Below is a small trained network, with its code and all its weights. Each question gives an input and a class and asks what happens when units are switched off, that is, made to give their printed mean instead of their output.

import numpy as np


def w(rows, s, z=0):
    codes = np.array(rows[::2]) - 128.0
    scale = np.full(codes.shape[1], s)
    scale[-1] = z or s
    return codes * scale


def norm(h):
    return h / np.sqrt((h * h).mean(-1, keepdims=True) + 1e-5)


def f(y):
    return y / 2 * (1 + np.tanh(0.7978845608 * (y + 0.044715 * y**3)))


def log_softmax(a):
    a = a - a.max(-1, keepdims=True)
    return a - np.log(np.exp(a).sum(-1, keepdims=True))


def net(x, mask):
    res = np.array(x, float).reshape(1, 7) / 4 @ E
    u = 0
    for l in range(3):
        y = f(norm(res) @ A[l][:, :-1].T + A[l][:, -1])
        res = res + np.where(mask[u : u + 5], y, B[l][:, -1]) @ B[l][:, :-1]
        u += 5
    return log_softmax(norm(res)[-1] @ U[:, :-1].T + U[:, -1])


A, B = {}, {}
E = w([
[131,125,129,127,126,128,132,129,124],'x0',
[127,131,129,130,129,127,131,130,125],'x1',
[166,129,115,150,74,196,199,222,246],'x2',
[128,127,125,124,129,132,127,126,129],'x3',
[63,216,232,132,44,232,102,87,108],'x4',
[146,132,220,23,199,106,132,196,170],'x5',
[127,129,127,126,128,129,129,130,125],'x6',
],0.013)
A[0] = w([
[128,130,212,39,179,110,132,144,137,82],'L0N0',
[117,120,127,97,193,38,91,34,42,250],'L0N1',
[111,143,191,102,180,110,93,10,46,113],'L0N2',
[151,91,5,141,173,63,156,134,135,66],'L0N3',
[149,91,113,56,217,68,150,177,156,2],'L0N4',
],0.018,0.0047)
B[0] = w([
[90,164,215,220,161,114,62,177,98,192],'L0N0',
[174,100,156,139,219,219,220,49,124,251],'L0N1',
[69,159,84,117,52,32,48,170,86,227],'L0N2',
[96,67,175,230,135,110,82,130,112,222],'L0N3',
[179,186,17,5,120,128,193,150,103,208],'L0N4',
],0.019,0.021)
A[1] = w([
[112,70,95,214,76,160,149,109,126,154],'L1N0',
[149,86,75,170,123,67,100,240,224,166],'L1N1',
[110,97,62,104,39,167,140,31,123,178],'L1N2',
[130,179,192,182,70,216,137,146,171,1],'L1N3',
[109,56,252,42,155,115,109,163,180,28],'L1N4',
],0.026,0.0028)
B[1] = w([
[179,99,122,205,98,110,59,99,125,249],'L1N0',
[148,154,116,148,26,74,95,176,103,214],'L1N1',
[20,169,92,145,28,119,157,126,200,215],'L1N2',
[165,45,124,125,233,135,194,102,102,241],'L1N3',
[181,250,80,61,213,152,97,106,30,150],'L1N4',
],0.02,0.018)
A[2] = w([
[122,10,144,182,172,196,184,20,237,2],'L2N0',
[159,150,64,17,89,128,198,214,219,43],'L2N1',
[96,199,16,158,112,126,215,145,94,133],'L2N2',
[117,167,113,47,27,171,82,78,241,56],'L2N3',
[177,124,140,13,255,212,196,107,136,46],'L2N4',
],0.023,0.0041)
B[2] = w([
[84,3,190,30,137,172,159,80,104,253],'L2N0',
[101,106,179,26,117,91,178,102,73,166],'L2N1',
[153,120,132,107,121,160,134,140,211,227],'L2N2',
[123,192,63,99,162,128,98,98,159,165],'L2N3',
[192,208,81,214,180,140,125,180,185,226],'L2N4',
],0.029,0.021)
U = w([
[118,5,128,118,151,191,180,66,154,172],'0',
[189,173,119,153,247,168,177,179,131,226],'1',
[181,78,91,219,51,85,101,154,115,5],'2',
[158,145,134,23,81,86,187,192,113,127],'3',
[37,175,76,106,64,140,104,83,185,131],'4',
[33,205,205,165,145,117,64,158,59,68],'5',
],0.017,0.0027)

Each question gives the input, the list of numbers given to net, and the class t.
The units are the neurons (one row each of A and B). Each row of codes is followed by its name. A weight is (code - 128) times the scale printed after its matrix; where a second scale follows, it is the last column's (A, B and U).
mask holds one flag per neuron, layer by layer. A switched-off neuron (its flag False) gives its mean, the last column of its row in B, instead of its output. The means were averaged over made-up inputs and are rounded, as every weight is.
A unit's drop is (log p(t) with every unit on - log p(t) with that unit switched off) / (log p(t) with every unit on - log p(t) with every unit switched off).
The circuit of an input: a set's keep is (log p(t) with only the set's units on - log p(t) with every unit switched off) / (log p(t) with every unit on - log p(t) with every unit switched off). Starting from the 12 units with the biggest drops (on a tie, the unit counted first), units are removed one at a time, each time the one whose removal leaves the highest keep (on an exact tie, the one counted first), for as long as the keep stays at least 0.8.
circuit, biggest first: the units of the circuit, biggest drop first
most important unit: the unit with the biggest drop
k most important neurons: the k neurons with the biggest drops, biggest first
k most important neurons of layer l: the k neurons of layer l with the biggest drops, biggest first
drop when u is switched off: that unit's drop, to one decimal
input [-1,-7,-2,6,1,4,5], class 5: most important unit -> L0N0
input [0,3,7,5,-2,-5,-3], class 2: 2 most important neurons -> L0N1; L1N1
input [3,-6,-5,-8,4,1,8], class 5: 2 most important neurons -> L0N2; L0N4
input [6,2,-5,2,8,1,5], class 5: 2 most important neurons of layer 0 -> L0N2; L0N4
input [-5,2,-4,-4,2,0,-3], class 4: 2 most important neurons -> L0N2; L0N3
input [7,-7,5,6,-5,8,6], class 3: 2 most important neurons -> L0N1; L0N4
input [6,-3,-7,3,1,0,5], class 4: 2 most important neurons -> L0N2; L1N3
input [-2,-1,2,-4,-7,1,5], class 3: 2 most important neurons of layer 0 -> L0N4; L0N1
input [3,5,4,-5,-4,6,-1], class 3: 2 most important neurons -> L0N1; L0N4
input [6,7,-6,5,1,1,-7], class 5: 3 most important neurons -> L0N2; L0N4; L1N3
input [3,3,4,-6,-2,8,2], class 3: 2 most important neurons -> L0N1; L0N4
input [-7,1,-6,-7,-1,6,6], class 1: 2 most important neurons -> L0N1; L0N4
input [4,-7,-1,2,1,0,4], class 4: 3 most important neurons of layer 0 -> L0N2; L0N3; L0N0
input [1,8,-5,7,3,8,2], class 5: circuit, biggest first -> L0N0
input [-8,-8,0,-5,-1,4,-2], class 1: 3 most important neurons -> L0N2; L1N1; L1N2
input [-8,-4,1,8,-6,1,-1], class 3: 3 most important neurons -> L0N4; L0N1; L1N0
input [7,7,3,1,-6,-3,7], class 2: 2 most important neurons -> L0N3; L0N1
input [7,-6,8,0,-1,-3,2], class 2: 3 most important neurons -> L0N1; L1N1; L0N4
input [-4,-4,4,5,-3,5,0], class 3: 2 most important neurons of layer 0 -> L0N1; L0N4
input [3,-5,3,2,-7,-6,5], class 2: circuit, biggest first -> L0N1
input [1,-2,1,3,-3,-6,6], class 2: drop when L0N1 is switched off -> 1.0
input [-8,-5,-7,2,-6,6,-4], class 1: drop when L0N1 is switched off -> 0.6
input [4,3,-1,6,8,6,-1], class 5: drop when L0N1 is switched off -> 0.4
